[-4.52 -5.58  0.74 -4.52 -4.82 -3.81  3.98  2.58  4.86 -5.53 -3.19  5.29
 -4.96 -4.56 -4.29 -4.24  4.40 -0.13  5.25 -4.97 -5.56  4.21  4.23  0.15
 -5.39 -0.86 -0.61  4.53 -5.83  1.06 -6.23 -4.84 -4.81] = Mozo
[-6.99 -5.80  1.23 -7.22 -5.61 -3.39  6.11  1.61  4.73 -4.57 -5.04  4.82
 -5.02 -4.32 -5.92 -3.78  4.64  1.83  4.81 -4.75 -4.46  4.45  4.98  1.32
 -8.34 -0.52  0.65  2.77 -6.60  0.53 -5.80 -5.67 -3.97] = Dos
[-4.25 -3.72  2.60 -3.40 -4.84 -6.07  1.27  3.62  3.25 -4.16 -4.00  2.95
 -4.35 -4.82 -4.78 -4.66  2.97  1.62  3.13 -3.75 -4.40  3.56  2.28  1.85
 -0.64 -1.13 -0.73  2.89 -4.54  1.29 -4.14 -4.16 -4.66] = kun
[-1.52 -1.30  3.44 -1.99 -1.32 -0.93 -1.17 -1.57 -2.61 -1.95 -1.22 -2.47
 -0.78 -1.23 -2.05 -1.42 -2.34  2.98 -2.43 -1.82 -1.62 -3.90 -1.89  4.42
 -1.66  4.43  4.27 -3.41 -1.51  3.61 -1.56 -2.28 -1.64] = gigug
has: [-5.83  1.06 -6.23]	yes
gone Mozo: [ 4.21  5.25 -0.13 -4.52  4.86 -4.56  2.58 -0.61  3.98 -5.53 -5.39 -4.29
  0.74 -4.52  4.23 -4.81 -4.96  0.15  1.06  4.40 -5.83 -6.23 -4.97  4.53
 -3.81 -3.19 -5.58 -5.56 -4.84 -4.24  5.29 -0.86]	[-4.82]
has: [ 3.62  3.25 -4.16 -4.00  2.95]	yes

[-3.36 -2.27  4.23 -6.98 -9.39  0.59  2.16 -1.49 -1.17 -2.79 -3.62 -3.37
 -3.28 -7.07  1.19 -2.68 -5.29 -4.65]  Piv
[-3.17 -2.12  3.96 -6.46 -8.72  0.62  2.00 -1.42 -1.07 -2.63 -3.36 -3.28
 -1.08 -6.57  1.08 -2.45 -4.93 -4.34]  nufe
[ 7.74  1.62 -3.54 -2.20  6.23 -3.28  3.27 -0.59 -2.04  4.74  3.23 -2.87
 -2.71  2.38 -2.03 -0.98 -0.30  5.02]  redi
gone redi: [-2.20  3.23 -0.30 -2.87 -2.04 -3.54  2.38  6.23  4.74  3.27 -0.59  1.62
 -2.71 -3.28 -0.98  7.74  5.02]	[-2.03]
gone redi: [-2.03 -2.87  5.02  1.62 -0.59 -3.54  3.23  4.74 -2.20 -0.30 -0.98  2.38
 -2.71  7.74 -2.04  3.27 -3.28]	[6.23]
has: [ 2.38 -2.03 -0.99]	no
gone nufe: [-3.17 -2.12 -4.34 -1.42  2.00 -2.45 -1.08 -8.72 -6.57 -3.36 -3.28  1.08
  3.96 -2.63  0.62 -6.46 -4.93]	[-1.07]
has: [-2.79 -1.17 -1.49]	no
gone Piv: [-7.07 -6.98  4.23 -3.28  2.16  1.19 -1.17 -3.62 -4.65 -3.37 -2.79 -9.39
 -5.29  0.59 -1.49 -2.27 -2.68]	[-3.36]

[ 2.63  2.82 -2.39 -3.18 -1.26  4.13 -6.35  2.77 -2.91 -1.60 -3.05  2.49
  8.93 -3.83 -5.62  7.64 -3.39 -0.91] -> Faza
[-5.01 -0.25  0.16 -2.68  3.57 -2.25 -5.30  2.15  2.36  9.11  1.03  2.05
  9.22 -6.00  1.80 -0.06 -2.63  2.42] -> zegan
[ 6.38 -1.77 -3.11  2.15  1.49  3.08 -2.01 -2.00  2.67 -3.18  3.53 -2.01
 -7.37 -0.20  0.66  0.94 -6.65 -1.67] -> mefer
[-2.18  2.29  7.97 -0.28  0.66 -5.91  1.49 -5.71  1.89 -5.80  0.54 -0.41
 -1.59  4.62  0.35 -1.47  3.82 -4.99] -> miriv
has: [-3.18 -1.26]	yes
has: [9.11 1.03]	yes

[-5.11  0.26  0.27 -5.46] = fop
[-0.83 -0.65  2.80 -0.65] = karu
[-4.36 -7.57 -4.37 -9.53] = mesi
gone mesi: [-4.36 -9.53 -7.57]	[-4.37]
has: [-4.36 -7.57 -4.37 -9.53]	yes
gone mesi: [-9.53 -7.57 -4.36]	[-4.37]

[-5.10  3.40 -3.95  3.13 -4.79 -3.29  8.52  6.32  1.44  1.51  8.51  7.84
  7.60 -7.88 -5.09] -> reso
[-1.11  3.94 -1.28  3.69 -1.48 -4.79 -3.30  5.78  2.17  3.68  8.07  6.24
  8.09 -9.55 -7.08] -> novus
[-7.39  1.88  4.69 -0.50  7.81  1.36  2.60 -8.69 -0.30  3.05 -2.40 -0.87
 -7.72  4.11 -3.33] -> gov
has: [ 8.51  7.84  7.61 -7.88]	no
gone reso: [ 7.84  3.40 -3.95 -7.88 -5.10  1.51  6.32 -3.29  7.60  1.44 -4.79  8.52
  3.13 -5.09]	[8.51]
gone reso: [ 7.60  8.52 -7.88 -5.10 -3.95 -4.79  8.51  6.32  1.44  7.84  3.40  3.13
 -5.09  1.51]	[-3.29]
gone novus: [ 2.17 -7.08  3.68 -1.28 -1.48  3.94  6.24  5.78 -9.55 -4.79  8.07 -3.30
  8.09 -1.11]	[3.69]
has: [1.43 1.51 8.51 7.84]	no
has: [ 2.60 -8.69 -0.30]	yes
gone reso: [ 1.51 -3.29  6.32  7.84 -5.10  1.44  8.52 -3.95 -7.88  3.40  3.13  8.51
 -4.79  7.60]	[-5.09]

